Below is a small trained network, with its code and all its weights. Each question gives an input and a class and asks what happens when units are switched off, that is, made to give their printed mean instead of their output.

import numpy as np


def w(rows, s, z=0):
    codes = np.array(rows[::2]) - 128.0
    scale = np.full(codes.shape[1], s)
    scale[-1] = z or s
    return codes * scale


def f(y):
    return y / 2 * (1 + np.tanh(0.7978845608 * (y + 0.044715 * y**3)))


def log_softmax(a):
    a = a - a.max(-1, keepdims=True)
    return a - np.log(np.exp(a).sum(-1, keepdims=True))


def net(x, mask):
    res = np.array(x, float).reshape(1, 4) / 4 @ E
    y = f(res @ A[0][:, :-1].T + A[0][:, -1])
    res = res + np.where(mask, y, B[0][:, -1]) @ B[0][:, :-1]
    return log_softmax(res[-1] @ U[:, :-1].T + U[:, -1])


A, B = {}, {}
E = w([
[113,121,80,116,199,76,185,117,180,150,34,15],'x0',
[121,101,239,94,130,126,199,227,101,197,75,176],'x1',
[200,74,44,24,117,132,77,167,152,95,70,179],'x2',
[195,65,87,132,156,185,130,85,2,189,125,70],'x3',
],0.0069)
A[0] = w([
[114,128,119,149,160,176,158,117,34,163,169,78,76],'N0',
[144,118,170,155,44,240,76,143,120,110,169,230,90],'N1',
[195,36,60,66,126,113,82,176,151,88,76,181,45],'N2',
[197,9,87,124,183,192,111,88,32,188,137,102,61],'N3',
[92,103,91,129,174,68,162,112,174,164,28,38,54],'N4',
[88,185,139,155,88,35,105,172,247,75,109,193,65],'N5',
[196,72,54,51,132,133,53,205,159,99,81,166,74],'N6',
[188,57,88,104,137,222,137,94,3,185,121,82,53],'N7',
[223,86,33,47,117,149,85,144,163,85,70,178,83],'N8',
[183,55,109,182,178,175,118,80,16,170,98,112,134],'N9',
[157,129,146,144,75,197,63,163,65,103,206,226,73],'N10',
[120,128,80,117,205,59,185,99,169,138,25,64,96],'N11',
[111,110,84,106,218,60,177,163,170,154,64,43,102],'N12',
[143,138,45,173,115,110,54,45,145,82,160,97,52],'N13',
[156,140,43,157,124,130,46,24,152,10,144,99,35],'N14',
[108,155,154,114,42,173,86,123,55,121,190,209,59],'N15',
[147,81,217,68,157,114,196,224,82,201,71,203,28],'N16',
[47,199,124,94,143,48,139,172,228,49,142,204,51],'N17',
[125,74,189,84,124,118,198,233,98,219,61,181,35],'N18',
[57,228,170,249,158,132,166,51,121,176,183,80,4],'N19',
[131,143,30,132,134,128,69,67,160,68,197,79,36],'N20',
],0.0051,0.0036)
B[0] = w([
[152,133,147,147,113,67,188,174,144,99,151,99,163],'N0',
[186,172,128,84,187,173,77,71,147,134,167,133,243],'N1',
[106,222,189,197,196,54,189,202,61,174,167,183,219],'N2',
[148,66,143,86,78,91,189,223,233,78,182,65,232],'N3',
[200,209,160,62,189,166,67,95,121,151,181,163,199],'N4',
[200,73,126,90,93,77,182,189,226,53,198,2,242],'N5',
[114,167,157,208,203,62,220,175,51,163,167,193,237],'N6',
[186,87,147,98,57,73,164,183,229,79,205,40,231],'N7',
[98,154,175,219,181,61,194,179,49,184,145,182,254],'N8',
[155,63,141,98,89,80,154,165,198,48,164,41,227],'N9',
[205,205,150,51,175,180,49,57,99,142,179,153,246],'N10',
[207,188,182,60,205,211,18,65,129,129,192,170,218],'N11',
[195,181,174,70,208,216,51,63,95,116,185,168,212],'N12',
[48,175,45,134,64,187,107,180,138,184,77,122,217],'N13',
[43,159,64,132,60,203,117,175,143,200,48,97,248],'N14',
[222,211,144,65,193,181,82,104,111,137,211,143,214],'N15',
[35,174,45,140,29,197,103,170,137,203,21,96,221],'N16',
[169,72,152,74,57,81,212,180,207,48,211,33,240],'N17',
[42,155,2,130,44,193,110,179,125,214,43,112,212],'N18',
[115,202,168,226,167,70,244,204,26,198,164,209,217],'N19',
[62,181,58,138,45,199,150,163,108,214,53,75,220],'N20',
],0.0059,0.0048)
U = w([
[168,69,129,79,71,44,158,164,233,75,165,74,97],'0',
[196,172,139,51,198,215,36,66,105,132,156,153,105],'1',
[19,147,63,143,32,213,107,153,124,182,40,118,101],'2',
[107,155,149,254,191,7,189,158,25,154,147,171,108],'3',
[109,17,124,132,145,77,76,61,129,78,74,157,249],'4',
],0.0092,0.015)

Each question gives the input, the list of numbers given to net, and the class t.
The units are the neurons (one row each of A and B). Each row of codes is followed by its name. A weight is (code - 128) times the scale printed after its matrix; where a second scale follows, it is the last column's (A, B and U).
mask holds one flag per neuron, in row order. A switched-off neuron (its flag False) gives its mean, the last column of its row in B, instead of its output. The means were averaged over made-up inputs and are rounded, as every weight is.
A unit's drop is (log p(t) with every unit on - log p(t) with that unit switched off) / (log p(t) with every unit on - log p(t) with every unit switched off).
The circuit of an input: a set's keep is (log p(t) with only the set's units on - log p(t) with every unit switched off) / (log p(t) with every unit on - log p(t) with every unit switched off). Starting from the 12 units with the biggest drops (on a tie, the unit counted first), units are removed one at a time, each time the one whose removal leaves the highest keep (on an exact tie, the one counted first), for as long as the keep stays at least 0.8.
units of the circuit, in order: the units of the circuit, biggest drop first
top k neurons: the k neurons with the biggest drops, biggest first
drop when u is switched off: that unit's drop, to one decimal
input [8,8,-8,0], class 1: units of the circuit, in order => N12, N11
input [0,5,6,-5], class 3: top neuron => N6
input [-1,1,-6,6], class 0: units of the circuit, in order => N9, N7
input [-7,-1,5,7], class 0: top 3 neurons => N3, N7, N9
input [1,-3,0,2], class 4: top 2 neurons => N16, N18
input [-3,7,8,-5], class 3: top 3 neurons => N6, N2, N8
input [-4,-8,4,7], class 2: top 3 neurons => N14, N20, N13
input [-2,6,6,8], class 0: top 3 neurons => N7, N3, N9
input [7,-3,0,-5], class 1: top 2 neurons => N11, N12
input [-2,3,2,2], class 4: top 3 neurons => N14, N20, N13
input [-7,1,6,7], class 0: top 2 neurons => N3, N7
input [6,4,6,0], class 1: top 4 neurons => N11, N12, N4, N19
input [-7,-4,-3,-6], class 1: drop when N15 is switched off => 0.8
input [-1,-2,0,2], class 4: drop when N17 is switched off => 0.2
input [0,7,-6,2], class 2: units of the circuit, in order => N16
input [5,7,4,-5], class 2: drop when N13 is switched off => 0.0
